Below are the code and all the weights of a small trained network. Each question names an input and a class and asks about switching units off, where a switched-off unit gives its printed mean instead of its output.

import numpy as np


def w(rows, s, z=0):
    codes = np.array(rows[::2]) - 128.0
    scale = np.full(codes.shape[1], s)
    scale[-1] = z or s
    return codes * scale


def f(y):
    return y / 2 * (1 + np.tanh(0.7978845608 * (y + 0.044715 * y**3)))


def log_softmax(a):
    a = a - a.max(-1, keepdims=True)
    return a - np.log(np.exp(a).sum(-1, keepdims=True))


def net(x, mask):
    res = np.array(x, float).reshape(1, 4) / 4 @ E
    y = f(res @ A[0][:, :-1].T + A[0][:, -1])
    res = res + np.where(mask, y, B[0][:, -1]) @ B[0][:, :-1]
    return log_softmax(res[-1] @ U[:, :-1].T + U[:, -1])


A, B = {}, {}
E = w([
[77,232,59,39,192,203,121,87],'x0',
[82,167,77,116,48,53,182,88],'x1',
[101,78,248,92,228,204,192,165],'x2',
[69,89,36,139,131,152,131,187],'x3',
],0.012)
A[0] = w([
[120,147,169,91,195,206,117,106,68],'n1',
[148,95,209,101,129,174,98,78,209],'n2',
[64,90,117,110,254,199,118,227,253],'n3',
[107,123,189,23,158,192,122,105,242],'n4',
[111,72,160,72,207,195,124,123,37],'n5',
[245,113,193,193,154,149,11,87,124],'n6',
[109,124,137,103,39,43,131,72,187],'n7',
[162,213,17,102,76,94,114,96,154],'n8',
[68,117,112,240,47,82,109,213,176],'n9',
],0.012,0.0056)
B[0] = w([
[142,162,135,116,103,166,202,170,198],'n1',
[169,177,175,122,67,125,183,123,191],'n2',
[141,70,121,32,165,188,105,88,248],'n3',
[126,194,143,113,115,124,235,149,221],'n4',
[134,174,110,148,137,194,187,173,199],'n5',
[253,122,172,97,118,68,125,72,205],'n6',
[38,89,132,216,113,69,117,152,217],'n7',
[72,203,72,90,109,122,39,85,251],'n8',
[94,48,106,141,175,86,103,157,227],'n9',
],0.016,0.022)
U = w([
[99,149,155,62,214,232,216,147,137],'0',
[84,246,22,129,97,76,57,108,110],'1',
[92,12,130,236,62,57,132,181,2],'2',
[64,166,156,145,89,110,217,141,168],'3',
[248,120,224,120,97,76,145,59,7],'4',
[159,14,56,84,212,198,85,176,199],'5',
],0.012,0.0045)

Each question gives the input, the list of numbers given to net, and the class t.
The units are the neurons (one row each of A and B). Each row of codes is followed by its name. A weight is (code - 128) times the scale printed after its matrix; where a second scale follows, it is the last column's (A, B and U).
mask holds one flag per neuron, in row order. A switched-off neuron (its flag False) gives its mean, the last column of its row in B, instead of its output. The means were averaged over made-up inputs and are rounded, as every weight is.
A unit's drop is (log p(t) with every unit on - log p(t) with that unit switched off) / (log p(t) with every unit on - log p(t) with every unit switched off).
The circuit of an input: a set's keep is (log p(t) with only the set's units on - log p(t) with every unit switched off) / (log p(t) with every unit on - log p(t) with every unit switched off). Starting from all 9 units, units are removed one at a time, each time the one whose removal leaves the highest keep (on an exact tie, the one counted first), for as long as the keep stays at least 0.8.
circuit, biggest first: the units of the circuit, biggest drop first
top k neurons: the k neurons with the biggest drops, biggest first
drop of u: that unit's drop, to one decimal
input [-1,7,0,-8], class 2: circuit, biggest first -> n7
input [-4,-8,-8,7], class 5: top 2 neurons -> n7, n9
input [-7,0,2,0], class 2: top 2 neurons -> n9, n3
input [7,-6,-4,8], class 5: top 2 neurons -> n3, n2
input [0,1,1,-4], class 4: top 2 neurons -> n8, n5
input [-1,-1,7,-8], class 4: top 4 neurons -> n6, n2, n8, n9
input [-4,-6,-7,3], class 2: top 2 neurons -> n3, n9
input [-1,4,2,4], class 5: top 2 neurons -> n7, n2
input [7,-4,-3,6], class 0: top 2 neurons -> n3, n9
input [3,5,3,-6], class 3: drop of n3 -> 0.4
input [-3,5,3,7], class 5: drop of n2 -> 0.1
input [-4,-6,-8,-3], class 4: drop of n6 -> 7.6
